Here is a tiny trained network, its code and every weight. The questions are about switching its units off for an input and a class, where a switched-off unit gives its printed mean instead of its output.

import numpy as np


def w(rows, s, z=0):
    codes = np.array(rows[::2]) - 128.0
    scale = np.full(codes.shape[1], s)
    scale[-1] = z or s
    return codes * scale


def f(y):
    return y / 2 * (1 + np.tanh(0.7978845608 * (y + 0.044715 * y**3)))


def log_softmax(a):
    a = a - a.max(-1, keepdims=True)
    return a - np.log(np.exp(a).sum(-1, keepdims=True))


def net(x, mask):
    res = np.array(x, float).reshape(1, 8) / 4 @ E
    y = f(res @ A[0][:, :-1].T + A[0][:, -1])
    res = res + np.where(mask, y, B[0][:, -1]) @ B[0][:, :-1]
    return log_softmax(res[-1] @ U[:, :-1].T + U[:, -1])


A, B = {}, {}
E = w([
[95,124,149,187,117,82,85,147,69,127],'x0',
[114,148,69,153,157,137,103,145,86,124],'x1',
[125,100,167,125,211,122,119,104,143,120],'x2',
[161,141,116,104,83,85,125,73,119,92],'x3',
[128,69,145,107,163,176,82,132,199,135],'x4',
[113,173,137,97,97,59,165,93,202,253],'x5',
[35,74,188,162,83,111,212,82,95,112],'x6',
[83,136,189,106,138,205,171,62,112,144],'x7',
],0.0054)
A[0] = w([
[120,131,115,120,151,170,114,89,142,79,155],'neuron 1',
[124,119,172,96,176,209,123,4,174,130,137],'neuron 2',
[124,128,153,153,121,70,135,130,148,136,150],'neuron 3',
[100,127,93,155,107,109,110,172,95,160,213],'neuron 4',
[131,190,234,127,169,99,85,124,99,211,207],'neuron 5',
[59,104,127,159,192,79,71,147,162,185,163],'neuron 6',
[112,122,189,109,38,65,158,67,223,175,171],'neuron 7',
[90,94,115,150,135,114,93,140,146,150,100],'neuron 8',
[118,127,136,116,103,112,145,115,148,139,101],'neuron 9',
[98,191,97,106,111,153,198,82,157,241,149],'neuron 10',
[188,138,83,112,137,113,60,142,188,139,184],'neuron 11',
[126,117,131,107,132,122,142,148,131,119,117],'neuron 12',
[144,128,124,145,139,128,135,117,127,130,254],'neuron 13',
[139,169,65,133,19,66,108,82,46,128,163],'neuron 14',
[79,113,148,147,91,207,50,151,75,120,66],'neuron 15',
[126,102,126,113,147,122,156,148,148,101,154],'neuron 16',
[201,140,58,106,141,103,39,159,212,142,185],'neuron 17',
],0.013,0.0031)
B[0] = w([
[152,128,141,115,72,108,146,141,125,137,163],'neuron 1',
[184,130,134,65,124,81,117,92,104,162,225],'neuron 2',
[137,140,122,106,121,112,126,110,119,150,149],'neuron 3',
[129,129,132,105,103,122,131,127,135,72,166],'neuron 4',
[208,125,124,97,113,121,135,130,123,129,191],'neuron 5',
[113,130,124,79,114,106,129,104,115,69,181],'neuron 6',
[115,125,144,177,79,102,129,125,122,234,245],'neuron 7',
[109,149,127,120,154,133,144,109,117,113,138],'neuron 8',
[118,123,130,140,175,147,121,103,132,165,143],'neuron 9',
[63,119,120,122,108,188,117,181,141,141,235],'neuron 10',
[173,122,121,119,143,188,138,161,129,104,220],'neuron 11',
[135,130,123,148,114,118,116,130,124,121,127],'neuron 12',
[127,116,141,114,6,89,120,171,129,75,156],'neuron 13',
[137,129,136,51,139,72,122,76,117,93,199],'neuron 14',
[95,132,115,83,94,161,125,159,152,175,174],'neuron 15',
[148,167,110,158,41,90,117,150,117,103,140],'neuron 16',
[197,131,120,134,135,197,133,184,132,94,255],'neuron 17',
],0.024,0.0095)
U = w([
[136,124,127,250,140,131,139,144,142,134,41],'0',
[34,132,105,143,139,172,132,139,156,102,25],'1',
[90,115,159,137,98,97,118,100,126,215,143],'2',
[117,133,122,187,253,152,125,76,152,147,5],'3',
[170,147,134,86,150,65,130,63,98,68,185],'4',
[149,118,101,138,121,242,130,205,149,119,218],'5',
],0.0081,0.0017)

Each question gives the input, the list of numbers given to net, and the class t.
The units are the neurons (one row each of A and B). Each row of codes is followed by its name. A weight is (code - 128) times the scale printed after its matrix; where a second scale follows, it is the last column's (A, B and U).
mask holds one flag per neuron, in row order. A switched-off neuron (its flag False) gives its mean, the last column of its row in B, instead of its output. The means were averaged over made-up inputs and are rounded, as every weight is.
A unit's drop is (log p(t) with every unit on - log p(t) with that unit switched off) / (log p(t) with every unit on - log p(t) with every unit switched off).
The circuit of an input: a set's keep is (log p(t) with only the set's units on - log p(t) with every unit switched off) / (log p(t) with every unit on - log p(t) with every unit switched off). Starting from the 12 units with the biggest drops (on a tie, the unit counted first), units are removed one at a time, each time the one whose removal leaves the highest keep (on an exact tie, the one counted first), for as long as the keep stays at least 0.8.
circuit, biggest first: the units of the circuit, biggest drop first
unit that matters most: the unit with the biggest drop
top k neurons: the k neurons with the biggest drops, biggest first
drop when u is switched off: that unit's drop, to one decimal
input [6,3,1,-7,4,-2,8,2], class 1: unit that matters most	neuron 15
input [-3,-3,-3,-7,6,-6,7,2], class 2: top 4 neurons	(neuron 17; neuron 15; neuron 11; neuron 2)
input [-5,0,0,-4,8,-2,-1,3], class 4: top 3 neurons	(neuron 2; neuron 10; neuron 7)
input [-2,7,-3,-6,5,-2,3,-1], class 1: top 2 neurons	(neuron 17; neuron 11)
input [-3,-2,3,-7,-5,-4,8,7], class 2: top 2 neurons	(neuron 17; neuron 14)
input [2,0,1,3,-8,4,6,-7], class 4: top 4 neurons	(neuron 14; neuron 4; neuron 15; neuron 10)
input [4,1,7,-1,-5,-4,-2,-4], class 4: top 2 neurons	(neuron 10; neuron 17)
input [1,4,6,-2,-6,-6,4,-2], class 1: top 4 neurons	(neuron 2; neuron 17; neuron 7; neuron 5)
input [-3,-3,-8,5,-6,-1,-7,0], class 4: top 2 neurons	(neuron 14; neuron 10)
input [-4,1,3,-7,6,-2,4,8], class 4: top 2 neurons	(neuron 2; neuron 7)
input [-5,2,7,-3,3,-8,5,-4], class 2: top 3 neurons	(neuron 17; neuron 11; neuron 14)
input [7,7,-3,2,-1,2,-3,-6], class 4: drop when neuron 14 is switched off	1.3
input [6,-3,4,-8,-6,-8,0,-5], class 1: drop when neuron 2 is switched off	0.2
input [1,-4,-4,8,2,1,4,1], class 2: circuit, biggest first	(neuron 7)
input [0,-6,5,0,6,-5,-6,5], class 4: drop when neuron 10 is switched off	0.4
input [3,-6,5,2,-4,-4,5,7], class 2: drop when neuron 4 is switched off	0.1
